Each row of numbers belongs to one of the objects below and depends on some of the facts about them. Some rows are named. Which object is each other row?

Facts:
Δ: uses; Λ: belongs to class; ε: is of sort
nisofir Δ tubri; dudar Δ fleren; plunur Δ nafluk; stiklek Δ skudas
fligru Δ pinimim; skubrar Δ ploter; brosos Δ duzek; brogra Δ bebrugru
forur Δ grutrar; bedri Δ zistir; niklos Δ drodos; klozi Δ fubris
vaplanas Δ stiklek; drister Δ naklam; pleklim Δ vestol; zaski Δ skiska
kestugur Δ fligru; grutrar Δ pagrok; skuzi Δ skibi; pedrer Δ puplal
pliskuval Δ deris; ziflir Δ pliskuval; masta Δ fluganon; flopabi Δ repa
vonaklo Δ skofubar; skinosus Δ stotrom; muska Δ figuklim; platragra Δ pedrer
driton Δ sitogris; fubris Δ drelir; pegum Δ brogra; gregosu Δ platragra
repa Δ pegum; tubri Δ skuzi; pafu Δ nonaska; vestol Δ driton
medis Δ klegar; tatrer Δ bazas; drelir Δ stegor; nafluk Δ dreneflal
klegar Δ stuflos; skudas Δ gretrir; skofubar Δ skubrar; skibi Δ rusir
deris Δ flopabi; ploter Δ skagor; stegor Δ pafu; zeklogral Δ pleklim
mubukim Δ medis; drakle Δ gridaflo; nonaska Δ drakle; skagor Δ muska
rusir Δ zeklogral; bazas Δ mubukim; sitogris Δ ziflir; bebrugru Δ masta
stotrom Δ forur; skiska Δ klozir; bebrin Δ nisofir; gretrir Δ fefem
fefem Δ kostu; zistir Δ memem; duzek Δ zudul; nisofir Λ 387
fleren Λ 965; dudar Λ 387; zudul Λ 387; plunur Λ 387
fluganon Λ 592; staskom Λ 387; vubru Λ 268; skubrar Λ 965
pipli Λ 387; keti Λ 592; klizetrum Λ 387; forur Λ 965
niklos Λ 965; kostu Λ 268; klozi Λ 268; vaplanas Λ 592
drister Λ 740; pleklim Λ 387; zaski Λ 592; trudon Λ 268
drokleplel Λ 740; kestugur Λ 282; plovape Λ 387; podrin Λ 965
seril Λ 965; pedrer Λ 282; ziflir Λ 387; masta Λ 387
pinimim Λ 592; stinu Λ 282; vonaklo Λ 592; skinosus Λ 592
kizes Λ 268; muska Λ 387; musen Λ 282; platragra Λ 268
grokon Λ 282; zezifen Λ 268; fubris Λ 282; pegum Λ 387
kuzo Λ 965; netem Λ 387; figuklim Λ 282; lafi Λ 282
kloler Λ 965; tubri Λ 268; pafu Λ 282; nutik Λ 740
didim Λ 282; medis Λ 740; toklun Λ 592; podrur Λ 387
klegar Λ 268; lofleke Λ 740; skudas Λ 268; skofubar Λ 268
gretukluk Λ 592; deris Λ 282; ploter Λ 387; brufla Λ 592
stegor Λ 740; zeklogral Λ 387; mubukim Λ 965; klozir Λ 592
drakle Λ 592; sidi Λ 282; gapur Λ 740; nonaska Λ 592
rusir Λ 282; sitogris Λ 268; bebrugru Λ 387; skiska Λ 387
bebrin Λ 387; drodos Λ 387; leter Λ 965; pagrok Λ 740
puplal Λ 592; naklam Λ 592; gretrir Λ 965; fefem Λ 387
zistir Λ 268; duzek Λ 740; nisofir ε 312; fleren ε 530
dudar ε 530; zudul ε 62; plunur ε 530; fluganon ε 312
staskom ε 871; vubru ε 668; skubrar ε 871; pipli ε 668
keti ε 62; klizetrum ε 530; forur ε 312; niklos ε 62
kostu ε 62; klozi ε 530; vaplanas ε 530; drister ε 668
pleklim ε 530; zaski ε 530; trudon ε 882; drokleplel ε 62
kestugur ε 668; plovape ε 312; podrin ε 668; seril ε 871
pedrer ε 882; ziflir ε 871; masta ε 312; pinimim ε 312
stinu ε 871; vonaklo ε 882; skinosus ε 871; kizes ε 530
muska ε 668; musen ε 62; platragra ε 871; grokon ε 530
zezifen ε 62; fubris ε 668; pegum ε 62; kuzo ε 530
netem ε 62; figuklim ε 530; lafi ε 312; kloler ε 882
tubri ε 668; pafu ε 668; nutik ε 530; didim ε 668
medis ε 882; toklun ε 871; podrur ε 882; klegar ε 530
lofleke ε 882; skudas ε 530; skofubar ε 530; gretukluk ε 530
deris ε 62; ploter ε 882; brufla ε 668; stegor ε 871
zeklogral ε 62; mubukim ε 312; klozir ε 871; drakle ε 312
sidi ε 882; gapur ε 871; nonaska ε 530; rusir ε 530
sitogris ε 871; bebrugru ε 62; skiska ε 668; bebrin ε 62
drodos ε 62; leter ε 312; pagrok ε 62; puplal ε 530
naklam ε 882; gretrir ε 871; fefem ε 530; zistir ε 668
duzek ε 882

Some objects and their rows:
[  3  13  -8  -2 -15  12  10   3 -18   0  -3 -14   3  -9  31  -5  -3  -6
   3  -9 -11  -9  -4  -7 -12 -14  -9  16   6  11 -11   1  -6  -4  11   5
  -8  -7  -3  -5   4   8   0   0]: driton
[ -9  16   5   5 -32 -11  48  10  -2 -17   8   7   7 -16 -25 -26   4 -22
 -10  32   3  22 -10   3 -37  -9   2 -11   6  31   5   9 -22 -25  11   8
 -17   7   8  -1  16  -2  22  -3]: kuzo
[ 12  20 -16 -19 -10  14  41  28 -10   8 -32  -4  21 -18  10  15   0   6
   4 -33  18 -21  16  -6  -6 -16  11 -26   8  19  11  -4  23  -2  28 -25
   9 -19   8 -18  29  -5  27  -4]: nisofir
[  2   1  -4  -7 -19  22 -23  -7  -1   0   8 -33   9  18  17 -11   7  -2
  21 -43 -13 -16  -8  -1   6  11  -7  16  -4 -23 -13   9   2   2   7 -16
   2 -10  -5  -5 -10   1 -24   3]: drokleplel
[ -8   1  -5  31  11  20 -23  -2   2 -17  19 -43  -6   3  37  18 -27 -11
  21   8 -58 -21  24   6  26  38  26  -8 -40   2  11 -10  12 -11  -7  -9
  25  27   8 -33  15   0  20   7]: fluganon
[ -7   1  23   6 -15 -12  44  16  -1   0  -9 -10  14 -13   5   3  17  -9
  23 -19   1  12 -37 -16 -22  -8   7  14  16  16  -8  22 -37  -8   4  -5
  23 -18  33 -21  24  -8  28  13]: didim
[ -4  12  -2 -15  -5  27 -33   4   8   5  22 -18   8  16  26 -33  -2  -7
   8 -41  -1 -21   5   6   6   4  -3  16 -16 -28  -9  20   4  19  15  -8
  33  -1  -4  -8  17  -4 -34   9]: stegor
[ -3  26 -26  -2 -17  -1  -7 -31  13 -13  -5 -37  -6  -9  18  12  -7  -7
  11  14  -2   4  41  -9  -7   1   8   8   1   4   3  -4  38 -19   1  -6
   6   7 -20 -16  11  -5  -7  -5]: ziflir
[ 15  15 -40 -17 -18  21   2  33 -24   4 -24  -2   4 -12  18  -5 -19  -5
 -17 -11   5 -23  -6  -7 -13 -21  -6   9  12  13  -9  -8  10  16  20   7
  -4 -20 -14  13  10  12 -18  -9]: skibi
[ -5   3 -11   7 -13  -8  15  32   3  -5  -9  -1   2   1 -28  -6  -9 -11
   0  -5   5  11 -30 -23 -28  -3   2  12   5  23  -6  19 -17   1  -1  -3
   8  -8  16   5  21 -10   9   5]: grokon
[  7  35   9   4 -35 -16  36 -15  -8  -6 -12   0  11  -9 -26 -15   0 -17
 -21  27  -1  37 -32   2 -45  -9   0   1  16  24 -10  -9 -18 -40   4  24
 -32  -1  10   9  -5  -3  -9   5]: niklos
[  0   4  -8  -6 -17  13 -17   5  -6  -5   9 -19   7  16   2 -25   0 -11
   2 -27 -10  -8 -25  -3  -2   5 -12  21  -1 -14 -13  13 -15   2   4  -7
   2  -9  -7   2 -12   6 -35   1]: zezifen
[  2  21 -15   9  -2  10  10  -5  -7  -3 -12 -14   4   0  15  17 -13  -2
  12  -6  -9  -9  21 -14  -6   3  18 -14  -5  19   5  -4  23  -6  11  -9
  15   6  -1 -21  25  -8  15   9]: plovape
[ -1   4  -6   8 -17  16 -16  13 -14   1  18 -10   6  24 -13 -39  -5 -15
   9 -31  -4 -15 -18  -8  -4   3  -7   7   0  -6 -11  11  -9   8   3 -17
   9   1 -12  -1  -3   2 -27   0]: kizes
[ -9   3 -26 -16  -9   6  14  -6   9 -21  -6 -28   1 -12  28  45  21   2
  15   1 -12  -5  20  -7  12   5   3   4 -15   4  10   7  14  -7   8  -4
 -13  -4 -13  -7   7  -3  15  -8]: zudul
[ 23  31   2  21 -14  21  -8 -22 -12  14 -15 -28  16   9  -1   4 -38   0
   8 -29 -20 -14  13  13   2  21   9 -24   1   5  -7 -34  36 -35   6 -20
 -11   5   5 -19  -5  -4 -17   6]: zaski
[ -6  11  -3  -6 -11  16   3   3  -5  -1   9 -13   3 -17  39 -12   3 -10
   1  -7 -13 -10   2  -4 -13 -13  -4  23  -4   3 -17  10  -3   5  18  15
   5  -3   0  -4  20   2   3   6]: skagor
[ 12   6 -22   4  -5  19   1   5 -18 -15  -9 -38   5   0  21  43  -7   5
  10  -8 -33 -29   9   9  35  24  10 -21 -16  -3  18 -16  18  -7  -3 -16
   3   1  -6 -20  -7   9   5 -10]: klozir

Rows to name:
No name comes twice in this set of rows, the named rows included.
[-21  -5 -25  -8 -10  -2  12  30   0 -19  16   5  -6  -3  -4  -7  17 -14
   6   7   8   0   0 -23  -9  -9  10  17 -11  17   7  35 -12  24  11   8
   8   7  -3   5  29  -3  16   3] -> figuklim
[ -1   2 -31  -7  -4   2   9   5  -2 -19 -18 -33   0  -7  18  56   6   2
  15   4 -20  -3   6 -12  15  11  10   5  -9   8   8  -3  15  -7   3   0
 -12  -4   1  -4  -1   0  14  -7] -> drodos
[ 10  19  -2   1  -3  21 -13  -2 -19  10 -12 -28  20  -5  34  23   2   5
  12 -24 -34  -8  11  12  28  29  25  -8 -19 -19  -8 -10  23 -16  16   9
  -1   0  16  -5   0   3  -9   6] -> keti
[  8  22 -25 -22 -11  10  14   0  -2  -1 -27 -16  13 -15  17  36  10   7
   3 -17   6  -2  15  -6   2  -1   6   0   0   4  -2  -3  28  -7  19   0
 -12 -12  -5   7   9  -6   3  -1] -> zeklogral
[ -8  10  -1   1 -11  19 -18  16  -4   3  24  -7   8  13   0 -53  -5 -18
   7 -35   3 -13  -7   1  -7  -3  -4  14  -9 -12 -16  21  -8  12  18  -8
  16   5  -2  -2  15   0 -27   7] -> skofubar
[ 16  36 -19  32 -42 -16   5 -63 -33  -5 -32 -43   2  18 -28  25 -24  -7
  31   4  -6  15  22 -29 -18  13   1 -26  42  33   2 -38  42 -56 -21 -40
 -40   1 -24 -19 -35   2 -18  -6] -> dudar
[  9  13   8 -19 -27  21  14   6 -49  11   6   0  21  12   9 -31  36  -4
  15 -52  11 -23 -19  -9   6 -20  -7  -5  22  -4  -5  22 -12  14  24 -19
   5 -22  -4  -3  -9  19 -16   1] -> tubri
[ -5  21  20   1 -20  21  -9   9  18  14  24  -9  17   9   0 -72 -15 -12
   6 -49   6  -8 -12   7 -30  -4 -11  14  -9  -9 -26  15  -8  -8  22 -15
  17   0   9  -5  21 -15 -22  13] -> klozi
[ -9  16  -3  34   5   3 -13 -13  10 -12   4 -32  -7   7  13  16 -29 -11
  24  12 -33   1  13 -19 -10  22  25   1 -24  20   0   0  14 -15  -8   2
  21  24   9 -30  23 -14  17  22] -> masta
[-19  -5 -11 -13  -7  15   6   8  -5 -11  22 -14   1 -25  53  -9  35 -11
  16  -1 -16 -12  10  -5   5  -7   2  22 -12   2   0  28 -12  10  23  14
   5  -2  -2 -10  25   9  24  -5] -> gridaflo
[ -5 -17 -24 -11 -20  15 -13  23  -1 -19   9 -25  -2  12   0  -6   3 -11
   5 -17 -14 -20 -25  -2   8   5 -19  20  -9 -11  -2  12 -22  18  -3 -15
   1  -9 -20   3 -14  12 -16 -14] -> kostu
[ -4 -13 -25 -11 -10  20 -27  15  -6 -14   8 -34   2  12  15   3   7  -7
  17 -28 -18 -27  -9  -4  23  14  -9  18 -14 -22  -4  16  -9  25   1 -17
  11  -6 -14   1 -14  11 -19 -10] -> pagrok

The same objects again, as new rows of numbers:
Some rows with their names:
[ -5   0   8  -1 -12   0   6  -9 -17  -5  -1  25 -24  -3 -13  26   7  -6
   2  12 -10   8   8 -31 -25   9]: drodos
[ 23 -26   0   6   3  -3  -9  18   0  20 -18  -6  21  16  -1  12  -2   5
 -30 -24  32   2   3  14  19  -6]: toklun
[-27  23 -11  -3  -9   1  12  20   2 -18   5  24  19  -6  17  30  12 -14
  -6  17  -2 -11  -5 -16 -30  38]: pegum
[ 15  17  11   7  14  -5   4  33  11   4 -27 -11 -21  30 -17  -9  -7  -8
 -15 -15  20   7  -1  34  38   5]: nonaska
[ -5   9  -2   1   1  -4  11 -17  -3  -7   2  26 -33   3   4  29   6 -14
  12  -1 -18 -10   1 -18 -20  -8]: fefem
[-26  23 -10   5  -4   4   1  24  13 -10  -3 -15  32  -4  31  17   2  -1
 -20   5  -1   2  -6   8  -8  10]: flopabi
[-25  -3   7 -33  11 -15   0  -8  -1  16  15  12  22 -11  14 -11   3  -8
  19 -15  12   2   6   7   3 -21]: skibi
[ -7   3   2  -6   5 -11   6   6  10  -6   1  -6   4  -5  12  -2  -2  -5
  -6 -13 -13  -3   3   5  -7  -4]: bazas
[ 14   3  -8  11  10   6   7  -1  -1   5   5 -23  25  10 -36 -15  -2   5
   5   4  19 -11   1  15  12   5]: duzek
[ 17  -4 -20  37   2  39 -20 -36   5   5  -1 -61   6  23  25 -31   2   9
  34  21  20  -9  -6  16   6 -13]: sitogris
[ 24  -6  -5   2   1  13  -2  -9   1   4  -2   4   5  15 -37   2  -2   8
   5  14  25  -5  -3   7  30  -6]: nutik
[ 17  -1   3  -8  17   3   3  20  17  13 -10 -12  12  17  -4  16  -3   0
 -20 -11  20  -4   3  23  31  -9]: zaski
[ 28 -22 -11  18  -5   6  -9 -13  -9  12  -6   0  14  15 -22  -8  -1   6
   0  -4  31 -10  -4   8  11  -3]: gapur
[-10   4   3  -4   0  -6   1   9   4  -4   0  -6   3  -4  10   1  -2  -2
  -5  -7  -7   2   1   4  -7  -7]: bedri
[-22  -4   6 -32   9 -17   2  -2  -1  14  14  16  27 -12  13 -13   3  -9
  17 -15  11  -1   6   4   3 -16]: skuzi
[  8  -6  12   4   4   2   9  25   1  17  -8  -9  27   5 -15   3  -6  10
 -35  -7  31   6  12  10  18   6]: pinimim
[ -4   1   7  -2 -12   3   6  -9 -15  -4  -2  23 -22  -4  -6  26   7  -8
   3  11  -8   6   7 -30 -29   5]: pipli
[ 30  -5 -17   6   8  20   2 -16  14   0  11  -6   2  13 -28 -31  -3   6
  29  18  14 -16 -14  11  33   2]: klegar

Which object is each row?
No name comes twice in this set of rows, the named rows included.
[ 37 -32  -3   3  18  -8   4   7  26   8  -9 -19  15  15  17  18  -4  -1
 -34 -36 -12 -28  10  13 -16 -13] -> skubrar
[-44   4  -4 -36   2 -13 -22 -46  -5  -4  27  30 -26 -32  50 -22   5  -4
  61   3 -34   6 -15  -6   9 -30] -> rusir
[ 19 -18  -3   4  11  -4  -4  18  11  18 -15 -17  24  18  13   3  -1  -2
 -23 -27  25  -8   4  26  12  -4] -> skinosus
[ 16 -16  -1   1  12 -12   0  17  11  12 -14  -7  16  17  15  12  -1  -6
 -27 -31  14 -18   7  20  -1  -5] -> gretrir
[ 31 -19 -24  21   3  17  -6 -21   4   3   7 -15  16  15  -6 -43   0   4
  28   2  24 -17 -14  14  14   7] -> platragra
[-24  12   5  -6   7  10  -2 -40  -9   6   6   0 -32   7  26  26  12 -14
  38   7  -7   0  11 -11 -16 -32] -> pleklim
[ 23  -8 -14  19   1  18   1 -14 -10   7  13 -18  11   2 -51 -32  -3  14
  23  19  22   1  -9   2  23  10] -> trudon
[-15   6  10  13 -14   1  16 -12 -23  -2   4  21 -12  -7  -6  19   4  -4
  -2   1  -8   3  10 -28 -33   4] -> plovape
[-44  23 -12  -3 -15   6 -26  -5   7 -29   8 -10 -13 -28  65  -9   4   6
  19  28 -49  10 -21 -10 -21  15] -> deris
[ 17  -8  -5   9  10  -5  24 -21   4 -12  16  -7 -20  -5  -4  25   2  -7
  -1 -15 -53 -23  13 -23 -52  -8] -> ploter
[ 17  -9  -9 -19  11  14   0 -16   9   8  25   5  31   1 -26 -55   1   1
  43  20  38 -17  -5   7  26  12] -> tubri
[ 19  -2  -2  -1   4  12   1   4   8   0   0 -11  17  13 -25 -18  -2   4
   2  16  22 -12   3   8   7  11] -> drister
[-26   7  -4 -14 -10 -10 -20 -17   0 -23  15  17 -28 -32  44 -28  -1   2
  27  12 -50   8 -17 -15 -13   7] -> kestugur
[ -5   4   1   3  -9  -2   6 -18 -17  -4  -1  31 -36   2 -10  36   6  -8
   6   4 -12   3   1 -26 -11 -11] -> klizetrum
[ 17  -5  -6  13   4   6   4  -2  -9   8   2 -12  18   8 -49  -9  -2  10
  -1   7  25   1   2   9  17   2] -> lofleke

Now the same objects, written a new way:
Known rows:
[  4  42   7 -17  -6  -4 -13   8 -53  62   0  23  14  28]: didim
[-23  21  -1  19  42 -36  10  79  44  -8  16  -3  -3  58]: kostu
[-18 -23 -43 -11  -5   6   2  11  10 -22   5  -2   3  28]: klozir
[  0  15 -26  -8 -32  14 -16   9 -17 -47  40 -27 -41  24]: drakle
[-33 -59  17   0   1  65 -14 -60  10   8 -42 -25 -55  -2]: ploter
[-12   7 -32   7   3  14   9   6  -7 -12   5  20 -27  17]: gretukluk
[-46 -33 -13 -22  -4  -2  11 -42   7 -25 -15 -26 -18 -18]: staskom
[  0  41 -24   0 -24  15 -23  17 -22 -36  41 -17 -65  14]: nonaska
[  9 -18  18 -23 -13  -9  -7   1   3  29  14   4  42  21]: gapur
[ -1  45   0 -16  -4  -5 -13   5 -49  65   0  22  15  30]: kestugur
[-21 -20 -49  -8  -2   3   3   2  17 -19   4   0   8  27]: skinosus
[ 12   3  40 -24  13  52 -22  17 -13  65   0  18  12  29]: figuklim
[  4 -44 -20  13  -1  57 -19 -21   7   7 -17   2 -29  37]: vonaklo
[-12 -24 -45  -9  -4   5   3  10   7 -23   7  -2   5  24]: toklun
[-30  22 -52   9  -2   6   4  26 -38  12  -9   6 -35  21]: brufla
[ 55 -15  45  11 -26 -17  13  59  39 -30 -36  13   0 -31]: brogra
[-44 -22  -1 -16  -5   7  22 -52  -1 -25 -12 -18 -31 -16]: plovape
[-18   5  -9  20  23  -9  -9  99   5 -12  26   4  21  16]: zezifen

Name these rows:
No name comes twice in this set of rows, the named rows included.
[ 18   0   5 -12  -9  13 -20 -82 -16  -7 -15  15   2  25] -> kloler
[-25 -29  -1   3 -11  10  -1 -93   0 -27 -25  -5 -46  -9] -> podrur
[  0  -5  -6 -37   0   3  -5 -24  -9  -7  -7  -3  26  15] -> seril
[ 27 -26  34  17   9  48 -15  36  64  28 -21 -37  16 -22] -> skagor
[  5 -26  -8 -11 -22   4  24  51  -5 -45 -17  34 -26  24] -> fluganon
[-13  19  27 -35  24 -13 -25  42 -24  26  25  26  38  16] -> musen
[-25   7  35 -20  22 -17 -20  48 -12  27  26  14  29   5] -> drokleplel
[-49 -27 -17 -12  48 -12   7 -18 -43 -19  14 -24 -29 -51] -> bebrin
[-68 -14  -1  -7  10  50   2   4 -27  38 -45 -31 -64 -22] -> muska
[  8  30 -10  35  19 -25  31  20  47   6   5   2 -26  69] -> skudas
[  5 -64  -4 -25  -3 -15  31 -11 -37 -39 -25  -8 -34 -38] -> ziflir
[ 23  37 -10  30 -23   9 -18  50  -9 -17  42 -14 -23  21] -> klozi
[-17  -1   3   9 -36   2 -27 -78  -3  26   6  59  85   3] -> medis
[ 14  12 -15  35  -2   9   9  44   7   2  15  13   5  21] -> kizes

